Below is a small trained network, with its code and all its weights. Each question gives an input and a class and asks what happens when units are switched off, that is, made to give their printed mean instead of their output.

import numpy as np


def w(rows, s, z=0):
    codes = np.array(rows[::2]) - 128.0
    scale = np.full(codes.shape[1], s)
    scale[-1] = z or s
    return codes * scale


def norm(h):
    return h / np.sqrt((h * h).mean(-1, keepdims=True) + 1e-5)


def f(y):
    return np.maximum(y, 0)


def log_softmax(a):
    a = a - a.max(-1, keepdims=True)
    return a - np.log(np.exp(a).sum(-1, keepdims=True))


def net(x, mask):
    res = np.array(x, float).reshape(1, 8) / 4 @ E
    u = 0
    for l in range(3):
        y = f(norm(res) @ A[l][:, :-1].T + A[l][:, -1])
        res = res + np.where(mask[u : u + 6], y, B[l][:, -1]) @ B[l][:, :-1]
        u += 6
    return log_softmax(norm(res)[-1] @ U[:, :-1].T + U[:, -1])


A, B = {}, {}
E = w([
[97,195,169,84,180,140,80,136,99],'x0',
[75,254,55,141,199,171,122,94,159],'x1',
[18,172,222,92,66,99,138,96,133],'x2',
[95,108,91,77,82,247,64,75,149],'x3',
[63,67,178,87,170,55,193,43,99],'x4',
[87,136,125,55,180,138,160,134,99],'x5',
[193,59,50,96,115,188,152,164,14],'x6',
[161,157,130,188,86,185,198,62,65],'x7',
],0.009)
A[0] = w([
[112,49,217,117,87,46,244,94,70,1],'L0N1',
[86,102,224,102,94,80,2,101,235,136],'L0N2',
[149,139,164,141,229,44,209,81,138,11],'L0N3',
[235,88,124,167,191,17,93,144,124,87],'L0N4',
[63,167,243,76,180,124,142,113,77,55],'L0N5',
[111,187,76,194,123,136,152,32,137,30],'L0N6',
],0.0075,0.0074)
B[0] = w([
[99,82,191,111,165,90,88,148,248,214],'L0N1',
[69,106,149,87,140,88,75,99,147,255],'L0N2',
[122,195,131,149,124,123,154,52,125,168],'L0N3',
[164,138,104,123,129,90,172,163,126,204],'L0N4',
[158,113,80,162,114,142,125,92,81,184],'L0N5',
[115,191,143,113,120,161,140,104,92,162],'L0N6',
],0.013,0.0062)
A[1] = w([
[181,63,192,113,83,124,172,160,230,2],'L1N1',
[185,103,113,160,126,91,147,174,202,102],'L1N2',
[62,158,152,205,1,224,102,128,194,159],'L1N3',
[136,131,65,197,138,149,205,49,167,96],'L1N4',
[86,130,222,106,121,101,136,200,22,164],'L1N5',
[124,42,204,133,69,84,218,98,117,138],'L1N6',
],0.0091,0.0082)
B[1] = w([
[144,209,139,186,30,182,82,164,95,170],'L1N1',
[187,120,88,172,129,93,144,172,72,193],'L1N2',
[154,177,155,82,119,98,107,1,130,230],'L1N3',
[122,152,86,79,192,158,193,62,83,192],'L1N4',
[157,128,126,69,199,88,145,29,134,206],'L1N5',
[63,69,170,148,169,25,65,158,219,255],'L1N6',
],0.0094,0.0067)
A[2] = w([
[63,186,159,144,139,173,81,95,174,50],'L2N1',
[88,217,188,159,82,194,140,113,113,3],'L2N2',
[86,157,176,188,116,90,133,154,212,176],'L2N3',
[54,161,172,134,187,80,188,155,138,127],'L2N4',
[6,135,138,123,117,145,110,140,205,109],'L2N5',
[177,129,138,122,37,222,90,139,143,31],'L2N6',
],0.012,0.0047)
B[2] = w([
[91,115,171,168,97,71,127,157,153,212],'L2N1',
[149,222,152,246,110,63,223,137,138,165],'L2N2',
[119,101,101,88,84,200,99,164,126,255],'L2N3',
[101,134,175,55,104,101,33,48,167,234],'L2N4',
[142,41,151,104,172,166,77,132,188,236],'L2N5',
[73,133,133,78,197,154,182,103,86,157],'L2N6',
],0.012,0.0079)
U = w([
[116,205,147,140,127,120,163,70,121,124],'0',
[178,79,119,188,105,95,145,254,147,9],'1',
[140,105,65,82,160,217,153,155,68,74],'2',
[52,100,182,104,115,99,68,122,185,252],'3',
],0.02,0.0038)

Each question gives the input, the list of numbers given to net, and the class t.
The units are the neurons (one row each of A and B). Each row of codes is followed by its name. A weight is (code - 128) times the scale printed after its matrix; where a second scale follows, it is the last column's (A, B and U).
mask holds one flag per neuron, layer by layer. A switched-off neuron (its flag False) gives its mean, the last column of its row in B, instead of its output. The means were averaged over made-up inputs and are rounded, as every weight is.
A unit's drop is (log p(t) with every unit on - log p(t) with that unit switched off) / (log p(t) with every unit on - log p(t) with every unit switched off).
The circuit of an input: a set's keep is (log p(t) with only the set's units on - log p(t) with every unit switched off) / (log p(t) with every unit on - log p(t) with every unit switched off). Starting from the 12 units with the biggest drops (on a tie, the unit counted first), units are removed one at a time, each time the one whose removal leaves the highest keep (on an exact tie, the one counted first), for as long as the keep stays at least 0.8.
units of the circuit, in order: the units of the circuit, biggest drop first
unit that matters most: the unit with the biggest drop
k most important neurons: the k neurons with the biggest drops, biggest first
top k neurons in layer l: the k neurons of layer l with the biggest drops, biggest first
drop when u is switched off: that unit's drop, to one decimal
input [8,7,-7,-7,3,5,7,-8], class 0: units of the circuit, in order => (L2N3; L2N5)
input [-3,0,-1,5,-6,2,-7,4], class 0: units of the circuit, in order => (L1N6; L2N2)
input [3,1,2,-1,3,6,-5,4], class 0: top 3 neurons in layer 0 => (L0N5; L0N3; L0N1)
input [2,2,3,-7,0,6,-4,7], class 0: unit that matters most => L0N3
input [-8,-4,-7,-8,7,-2,-2,-7], class 1: 2 most important neurons => (L1N2; L0N4)
input [-7,-2,-7,-4,7,1,2,2], class 1: 3 most important neurons => (L1N2; L0N4; L0N2)
input [2,7,0,-7,0,1,-4,1], class 0: units of the circuit, in order => (L1N6; L0N1)
input [-7,6,-6,5,4,5,-1,-8], class 2: units of the circuit, in order => (L1N6; L0N1; L2N4)
input [-8,5,0,-4,-2,-6,-3,-6], class 1: top 2 neurons in layer 1 => (L1N2; L1N6)
input [-5,5,-6,-6,-1,7,4,-2], class 2: top 2 neurons in layer 2 => (L2N1; L2N2)
input [-4,-3,2,0,-3,-8,2,3], class 0: top 2 neurons in layer 2 => (L2N5; L2N4)
input [1,-1,1,6,5,-8,6,8], class 0: top 2 neurons in layer 0 => (L0N2; L0N1)
input [-5,-8,-6,-3,6,4,3,-2], class 1: units of the circuit, in order => (L0N2; L0N4)
input [8,-2,0,7,-2,-5,7,6], class 2: units of the circuit, in order => (L2N4)
input [2,-4,-1,3,1,-8,7,4], class 2: 2 most important neurons => (L0N1; L0N2)
input [-8,-4,5,-2,-1,0,5,-1], class 1: top 2 neurons in layer 1 => (L1N1; L1N2)
input [7,5,-6,-5,6,-6,-2,-2], class 0: drop when L0N3 is switched off => 0.1
input [1,-1,-4,2,-2,-1,4,-7], class 2: drop when L1N6 is switched off => 0.6
